Below is a small trained network, with its code and all its weights. Each question gives an input and a class and asks what happens when units are switched off, that is, made to give their printed mean instead of their output.

import numpy as np


def w(rows, s, z=0):
    codes = np.array(rows[::2]) - 128.0
    scale = np.full(codes.shape[1], s)
    scale[-1] = z or s
    return codes * scale


def f(y):
    return y / 2 * (1 + np.tanh(0.7978845608 * (y + 0.044715 * y**3)))


def log_softmax(a):
    a = a - a.max(-1, keepdims=True)
    return a - np.log(np.exp(a).sum(-1, keepdims=True))


def net(x, mask):
    res = np.array(x, float).reshape(1, 2) / 4 @ E
    y = f(res @ A[0][:, :-1].T + A[0][:, -1])
    res = res + np.where(mask, y, B[0][:, -1]) @ B[0][:, :-1]
    return log_softmax(res[-1] @ U[:, :-1].T + U[:, -1])


A, B = {}, {}
E = w([
[161,148,246,112,83],'x0',
[181,238,182,32,180],'x1',
],0.013)
A[0] = w([
[93,19,167,124,37,129],'n0',
[139,114,108,184,53,125],'n1',
[133,212,119,117,223,103],'n2',
[185,210,137,93,247,247],'n3',
[136,141,70,196,2,123],'n4',
[160,208,147,187,199,105],'n5',
[61,148,143,127,123,181],'n6',
[156,44,125,140,61,126],'n7',
[136,139,45,163,217,144],'n8',
[173,133,245,181,51,127],'n9',
[135,181,169,60,182,128],'n10',
[113,20,99,153,142,123],'n11',
],0.0089,0.011)
B[0] = w([
[141,179,187,67,99,192],'n0',
[185,223,174,34,76,164],'n1',
[60,159,129,66,107,170],'n2',
[133,68,199,114,51,248],'n3',
[131,149,147,59,105,175],'n4',
[142,214,68,62,103,151],'n5',
[135,46,102,182,61,153],'n6',
[136,124,112,75,52,171],'n7',
[44,82,255,36,186,163],'n8',
[5,62,229,70,229,199],'n9',
[139,166,128,93,69,195],'n10',
[121,159,171,69,89,180],'n11',
],0.0084,0.017)
U = w([
[4,100,181,73,189,91],'0',
[173,229,133,57,50,63],'1',
[134,69,159,113,104,255],'2',
[132,84,99,210,201,66],'3',
[199,178,87,154,208,57],'4',
[108,187,73,196,172,68],'5',
[163,101,58,165,162,64],'6',
[71,198,69,172,157,66],'7',
],0.012,0.0097)

Each question gives the input, the list of numbers given to net, and the class t.
The units are the neurons (one row each of A and B). Each row of codes is followed by its name. A weight is (code - 128) times the scale printed after its matrix; where a second scale follows, it is the last column's (A, B and U).
mask holds one flag per neuron, in row order. A switched-off neuron (its flag False) gives its mean, the last column of its row in B, instead of its output. The means were averaged over made-up inputs and are rounded, as every weight is.
A unit's drop is (log p(t) with every unit on - log p(t) with that unit switched off) / (log p(t) with every unit on - log p(t) with every unit switched off).
The circuit of an input: a set's keep is (log p(t) with only the set's units on - log p(t) with every unit switched off) / (log p(t) with every unit on - log p(t) with every unit switched off). Starting from all 12 units, units are removed one at a time, each time the one whose removal leaves the highest keep (on an exact tie, the one counted first), for as long as the keep stays at least 0.8.
circuit, biggest first: the units of the circuit, biggest drop first
unit that matters most: the unit with the biggest drop
top k neurons: the k neurons with the biggest drops, biggest first
drop when u is switched off: that unit's drop, to one decimal
input [-4,-5], class 1: circuit, biggest first -> [n9 n1]
input [2,3], class 2: unit that matters most -> n1
input [-7,7], class 0: top 2 neurons -> [n8 n1]
input [-3,0], class 2: top 2 neurons -> [n9 n2]
input [3,0], class 2: top 2 neurons -> [n8 n2]
input [4,4], class 0: top 2 neurons -> [n9 n1]
input [-3,2], class 2: top 2 neurons -> [n9 n3]
input [-6,6], class 0: top 2 neurons -> [n8 n1]
input [8,4], class 0: drop when n9 is switched off -> 1.1
input [8,1], class 0: drop when n9 is switched off -> 0.7
input [1,0], class 2: drop when n9 is switched off -> 0.3
input [7,0], class 0: drop when n9 is switched off -> 0.7
